Below are the code and all the weights of a small trained network. Each question names an input and a target symbol and asks about switching units off, where a switched-off unit gives its printed mean instead of its output.

import numpy as np


def w(rows, s, z=0):
    codes = np.array(rows[::2]) - 128.0
    scale = np.full(codes.shape[1], s)
    scale[-1] = z or s
    return codes * scale


def f(y):
    return np.maximum(y, 0)


def softmax(a):
    e = np.exp(a - a.max(-1, keepdims=True))
    return e / e.sum(-1, keepdims=True)


def log_softmax(a):
    a = a - a.max(-1, keepdims=True)
    return a - np.log(np.exp(a).sum(-1, keepdims=True))


def net(x, mask):
    ids = ['ΓΔΞΣΦαεζηλμπτψ'.index(c) for c in x.split()]
    T = len(ids)
    res = E[ids] + P[:T]
    r = res
    for j in range(2):
        rows = slice(3 * j, 3 * j + 3)
        q, k, v = (r @ M[0][rows].T for M in (Q, K, V))
        z = softmax(np.where(np.tri(T) > 0, q @ k.T / 3**0.5, -1e9)) @ v
        o = O[0][rows]
        res = res + np.where(mask[j], z, o[:, -1]) @ o[:, :-1]
    y = f(res @ A[0][:, :-1].T + A[0][:, -1])
    res = res + np.where(mask[2:10], y, B[0][:, -1]) @ B[0][:, :-1]
    return log_softmax(res[-1] @ U[:, :-1].T + U[:, -1])


Q, K, V, O, A, B = {}, {}, {}, {}, {}, {}
E = w([
[105,43,192,185],'Γ',
[97,162,213,93],'Δ',
[91,157,105,189],'Ξ',
[206,171,214,163],'Σ',
[159,196,94,77],'Φ',
[59,4,111,107],'α',
[159,40,147,156],'ε',
[113,132,118,179],'ζ',
[125,110,132,30],'η',
[130,118,91,172],'λ',
[141,88,44,172],'μ',
[81,154,50,192],'π',
[122,132,90,175],'τ',
[169,74,140,99],'ψ',
],0.018)
P = w([
[253,115,151,122],'0',
[132,126,124,145],'1',
[124,126,119,142],'2',
[123,121,119,138],'3',
[121,121,117,137],'4',
[119,123,113,138],'5',
[123,125,117,136],'6',
[123,122,114,134],'7',
[118,119,111,135],'8',
[117,125,116,135],'9',
],0.018)
Q[0] = w([
[114,47,168,194],'H1',
[65,189,35,205],'H1',
[143,149,135,84],'H1',
[182,160,7,254],'H2',
[94,146,182,27],'H2',
[49,42,95,115],'H2',
],0.0092)
K[0] = w([
[116,60,150,154],'H1',
[251,101,146,81],'H1',
[119,148,149,140],'H1',
[206,143,102,178],'H2',
[78,126,133,114],'H2',
[130,78,110,116],'H2',
],0.014)
V[0] = w([
[91,149,170,103],'H1',
[199,139,117,45],'H1',
[130,50,62,225],'H1',
[88,2,219,88],'H2',
[127,160,4,211],'H2',
[66,168,114,162],'H2',
],0.0072)
O[0] = w([
[137,146,144,182,44],'H1',
[21,89,118,104,192],'H1',
[189,133,153,63,212],'H1',
[106,49,254,92,85],'H2',
[108,159,68,125,117],'H2',
[149,128,133,230,3],'H2',
],0.0064,0.0038)
A[0] = w([
[180,51,75,155,220],'N1',
[179,60,144,199,238],'N2',
[188,23,148,176,54],'N3',
[146,115,50,255,50],'N4',
[205,69,146,191,163],'N5',
[90,135,102,60,165],'N6',
[188,166,90,103,116],'N7',
[12,55,111,163,3],'N8',
],0.0091,0.0028)
B[0] = w([
[36,146,160,184,215],'N1',
[56,217,141,34,202],'N2',
[9,234,116,163,186],'N3',
[232,146,234,217,254],'N4',
[79,253,115,33,200],'N5',
[171,157,45,60,197],'N6',
[71,91,70,150,192],'N7',
[159,10,196,106,230],'N8',
],0.006,0.0066)
U = w([
[100,123,122,115,164],'Γ',
[172,100,246,160,173],'Δ',
[174,186,161,125,174],'Ξ',
[108,84,114,124,219],'Σ',
[113,110,128,136,123],'Φ',
[127,120,134,129,120],'α',
[170,85,124,63,245],'ε',
[57,161,129,141,4],'ζ',
[120,80,157,144,129],'η',
[109,129,111,103,147],'λ',
[92,151,48,83,24],'μ',
[142,160,115,181,83],'π',
[122,124,110,123,130],'τ',
[76,89,140,101,4],'ψ',
],0.012,0.0029)

Each question gives the input, a string of symbols that net reads in full, and the target symbol t.
The units are the heads (3 rows each of Q, K, V and O) and the neurons (one row each of A and B). Each row of codes is followed by its name. A weight is (code - 128) times the scale printed after its matrix; where a second scale follows, it is the last column's (O, A, B and U).
mask holds one flag per unit, heads first, then neurons. A switched-off unit (its flag False) gives its mean, the last column of its rows in O or B, instead of its output. The means were averaged over made-up inputs and are rounded, as every weight is.
A unit's drop is (log p(t) with every unit on - log p(t) with that unit switched off) / (log p(t) with every unit on - log p(t) with every unit switched off).
The circuit of an input: a set's keep is (log p(t) with only the set's units on - log p(t) with every unit switched off) / (log p(t) with every unit on - log p(t) with every unit switched off). Starting from all 10 units, units are removed one at a time, each time the one whose removal leaves the highest keep (on an exact tie, the one counted first), for as long as the keep stays at least 0.8.
circuit, biggest first: the units of the circuit, biggest drop first
top k neurons: the k neurons with the biggest drops, biggest first
which heads matter: for each layer, one digit per head in row order, 1 if its drop is at least 0.15 and else 0, layers parted by /
drop when u is switched off: that unit's drop, to one decimal
input Δ ζ λ, target Δ: which heads matter => 10
input α π η, target ε: which heads matter => 11
input μ Φ π π π Φ ψ Γ ζ, target μ: top neuron => N4
input π Ξ π Δ π τ, target π: circuit, biggest first => H2, N4
input η ψ λ μ Γ α Φ Φ, target μ: which heads matter => 00
input μ π Γ π ε η η ε ζ, target μ: circuit, biggest first => H1, H2, N4
input π Γ η Φ τ π Φ, target μ: circuit, biggest first => H2, N4
input Δ π π Σ π ψ τ ζ, target Δ: top 2 neurons => N4, N8
input μ π Σ π τ τ Δ ζ Ξ τ, target μ: which heads matter => 11
input Δ Σ η ζ η μ Φ Σ τ, target Δ: which heads matter => 10
input Δ ε Φ Σ Δ ζ, target Δ: which heads matter => 10
input π Σ Δ, target Δ: which heads matter => 01
input α Φ τ π π α Γ, target ζ: which heads matter => 10
input Σ ε π Γ Γ π λ α Γ, target ζ: top neuron => N3
input μ Γ ζ π η τ Δ μ, target μ: which heads matter => 11
input π π α π, target π: which heads matter => 01
input π τ ζ η ε ζ, target π: top 2 neurons => N4, N8
input π η τ Σ η ζ π Δ ε λ, target π: top 2 neurons => N4, N8
input π π π η η τ μ, target π: drop when H2 is switched off => 0.8
input π μ Ξ, target π: drop when N4 is switched off => 0.4
